Below are the code and all the weights of a small trained network. Each question names an input and a target symbol and asks about switching units off, where a switched-off unit gives its printed mean instead of its output.

import numpy as np


def w(rows, s, z=0):
    codes = np.array(rows[::2]) - 128.0
    scale = np.full(codes.shape[1], s)
    scale[-1] = z or s
    return codes * scale


def norm(h):
    return h / np.sqrt((h * h).mean(-1, keepdims=True) + 1e-5)


def f(y):
    return y / 2 * (1 + np.tanh(0.7978845608 * (y + 0.044715 * y**3)))


def softmax(a):
    e = np.exp(a - a.max(-1, keepdims=True))
    return e / e.sum(-1, keepdims=True)


def log_softmax(a):
    a = a - a.max(-1, keepdims=True)
    return a - np.log(np.exp(a).sum(-1, keepdims=True))


def net(x, mask):
    ids = ['ΓΞζημφ'.index(c) for c in x.split()]
    T = len(ids)
    res = E[ids] + P[:T]
    u = 0
    for l in range(2):
        q, k, v = (norm(res) @ M[l].T for M in (Q, K, V))
        z = softmax(np.where(np.tri(T) > 0, q @ k.T / 4**0.5, -1e9)) @ v
        res = res + np.where(mask[u], z, O[l][:, -1]) @ O[l][:, :-1]
        u += 1
        y = f(norm(res) @ A[l][:, :-1].T + A[l][:, -1])
        res = res + np.where(mask[u : u + 4], y, B[l][:, -1]) @ B[l][:, :-1]
        u += 4
    return log_softmax(norm(res)[-1] @ U[:, :-1].T + U[:, -1])


Q, K, V, O, A, B = {}, {}, {}, {}, {}, {}
E = w([
[111,145,160,186,118,90],'Γ',
[143,196,120,144,153,161],'Ξ',
[165,118,158,103,71,121],'ζ',
[163,131,144,154,105,151],'η',
[73,3,61,112,232,71],'μ',
[109,132,179,136,135,175],'φ',
],0.0019)
P = w([
[90,219,137,111,101,194],'0',
[236,134,205,123,168,87],'1',
[152,106,134,106,142,109],'2',
[45,120,18,184,44,189],'3',
[111,71,73,144,113,141],'4',
[212,79,137,186,238,118],'5',
[163,149,87,168,177,162],'6',
[53,75,2,217,110,172],'7',
],0.00082)
Q[0] = w([
[48,105,68,236,97,220],'L0H0',
[80,187,119,62,79,94],'L0H0',
[32,103,44,47,2,128],'L0H0',
[95,141,39,241,111,167],'L0H0',
],0.0058)
K[0] = w([
[194,65,116,126,242,57],'L0H0',
[217,155,214,143,86,186],'L0H0',
[221,191,253,126,193,86],'L0H0',
[170,31,135,98,240,126],'L0H0',
],0.0065)
V[0] = w([
[51,125,115,107,84,31],'L0H0',
[175,200,72,253,93,117],'L0H0',
[75,110,154,198,188,123],'L0H0',
[96,172,28,30,179,74],'L0H0',
],0.0035)
O[0] = w([
[38,174,68,195,135,101,9],'L0H0',
[101,140,109,32,5,134,158],'L0H0',
[143,178,191,205,87,147,240],'L0H0',
[169,102,25,211,117,154,8],'L0H0',
],0.0032,0.0011)
A[0] = w([
[179,151,175,40,93,105,203],'L0N0',
[176,107,145,183,175,3,3],'L0N1',
[104,79,170,41,149,34,29],'L0N2',
[249,141,72,185,86,140,17],'L0N3',
],0.004,0.0015)
B[0] = w([
[120,129,131,183,141,57,254],'L0N0',
[19,149,107,75,4,174,133],'L0N1',
[212,151,109,105,195,130,180],'L0N2',
[149,58,39,63,141,84,138],'L0N3',
],0.0032,0.0029)
Q[1] = w([
[211,202,143,165,139,38],'L1H0',
[119,204,78,58,192,251],'L1H0',
[138,77,105,229,215,58],'L1H0',
[130,186,132,3,89,114],'L1H0',
],0.0061)
K[1] = w([
[96,147,138,52,113,204],'L1H0',
[254,169,225,195,33,142],'L1H0',
[24,91,74,175,94,223],'L1H0',
[228,213,119,80,118,84],'L1H0',
],0.0068)
V[1] = w([
[117,151,178,145,128,86],'L1H0',
[175,254,105,101,118,114],'L1H0',
[92,65,109,126,115,25],'L1H0',
[175,183,140,76,145,114],'L1H0',
],0.0041)
O[1] = w([
[23,118,91,196,133,124,254],'L1H0',
[61,35,57,78,39,225,65],'L1H0',
[181,212,8,130,179,3,243],'L1H0',
[96,29,61,132,136,193,182],'L1H0',
],0.0025,0.00078)
A[1] = w([
[190,144,109,163,156,75,181],'L1N0',
[122,165,174,1,103,92,46],'L1N1',
[87,215,107,131,64,119,1],'L1N2',
[152,98,90,113,201,144,101],'L1N3',
],0.0062,0.0015)
B[1] = w([
[115,99,138,61,72,154,255],'L1N0',
[124,255,118,38,142,151,181],'L1N1',
[18,167,179,198,45,61,114],'L1N2',
[34,173,76,225,147,158,163],'L1N3',
],0.0044,0.0033)
U = w([
[31,164,165,166,19,96,91],'Γ',
[173,147,102,157,154,61,2],'Ξ',
[135,227,126,35,145,167,184],'ζ',
[185,16,64,104,20,160,131],'η',
[79,118,20,177,237,118,199],'μ',
[163,96,254,183,199,178,106],'φ',
],0.0055,0.0024)

Each question gives the input, a string of symbols that net reads in full, and the target symbol t.
The units are the heads (4 rows each of Q, K, V and O) and the neurons (one row each of A and B). Each row of codes is followed by its name. A weight is (code - 128) times the scale printed after its matrix; where a second scale follows, it is the last column's (O, A, B and U).
mask holds one flag per unit, layer by layer, with each layer's heads first. A switched-off unit (its flag False) gives its mean, the last column of its rows in O or B, instead of its output. The means were averaged over made-up inputs and are rounded, as every weight is.
A unit's drop is (log p(t) with every unit on - log p(t) with that unit switched off) / (log p(t) with every unit on - log p(t) with every unit switched off).
The circuit of an input: a set's keep is (log p(t) with only the set's units on - log p(t) with every unit switched off) / (log p(t) with every unit on - log p(t) with every unit switched off). Starting from all 10 units, units are removed one at a time, each time the one whose removal leaves the highest keep (on an exact tie, the one counted first), for as long as the keep stays at least 0.8.
units of the circuit, in order: the units of the circuit, biggest drop first
unit that matters most: the unit with the biggest drop
top k neurons: the k neurons with the biggest drops, biggest first
top k neurons in layer l: the k neurons of layer l with the biggest drops, biggest first
input Ξ η φ, target η: top 2 neurons in layer 0 : [L0N1 L0N0]
input μ η Γ φ ζ η η Ξ, target η: units of the circuit, in order : [L1N0 L1N1]
input Ξ η Ξ φ ζ Ξ, target μ: top 3 neurons : [L0N0 L1N0 L0N1]
input ζ φ ζ, target μ: units of the circuit, in order : [L0H0 L1H0 L1N3]
input Ξ Ξ η Ξ φ Ξ η η, target η: unit that matters most : L1H0
input φ η Γ μ φ Γ, target Γ: top 3 neurons : [L0N1 L1N2 L0N2]
input Ξ φ η ζ φ ζ, target μ: top 3 neurons : [L1N3 L0N2 L0N0]
input η Ξ η ζ ζ φ φ, target μ: units of the circuit, in order : [L1H0 L0H0 L0N0 L1N0]
input μ Ξ Ξ μ, target η: top 2 neurons : [L1N0 L0N0]
input Ξ ζ η η, target μ: top 2 neurons : [L0N0 L1N0]
input Ξ η η φ φ Ξ, target φ: units of the circuit, in order : [L1H0 L1N1]
input η φ η Γ η Ξ, target Γ: units of the circuit, in order : [L0H0 L1N2]
input Ξ ζ Ξ η Ξ η Ξ, target η: top 4 neurons : [L0N1 L0N0 L0N3 L1N3]
input φ η Ξ Γ, target ζ: units of the circuit, in order : [L0H0 L1N1]
input Ξ μ Ξ η φ, target φ: unit that matters most : L1H0
input μ η Γ Γ Ξ Γ, target Γ: top 3 neurons in layer 0 : [L0N1 L0N0 L0N2]
input φ Ξ ζ φ η ζ, target φ: units of the circuit, in order : [L1H0 L1N0]
input ζ η μ η η μ, target ζ: top 4 neurons : [L0N1 L0N3 L0N0 L1N0]
input Ξ η ζ, target η: top 2 neurons : [L0N1 L0N0]
input η η μ Ξ, target μ: units of the circuit, in order : [L0H0]
input φ φ η, target φ: units of the circuit, in order : [L1H0 L0H0 L1N0]
input η Ξ φ Γ Γ ζ, target Γ: top 2 neurons : [L0N0 L1N2]
input η Ξ φ φ η μ μ, target ζ: top 2 neurons in layer 0 : [L0N1 L0N0]
input Ξ η φ Ξ φ φ φ η, target φ: units of the circuit, in order : [L0H0 L1N0]
input ζ η η Ξ η Γ Γ η, target Γ: top 2 neurons : [L0N0 L1N2]
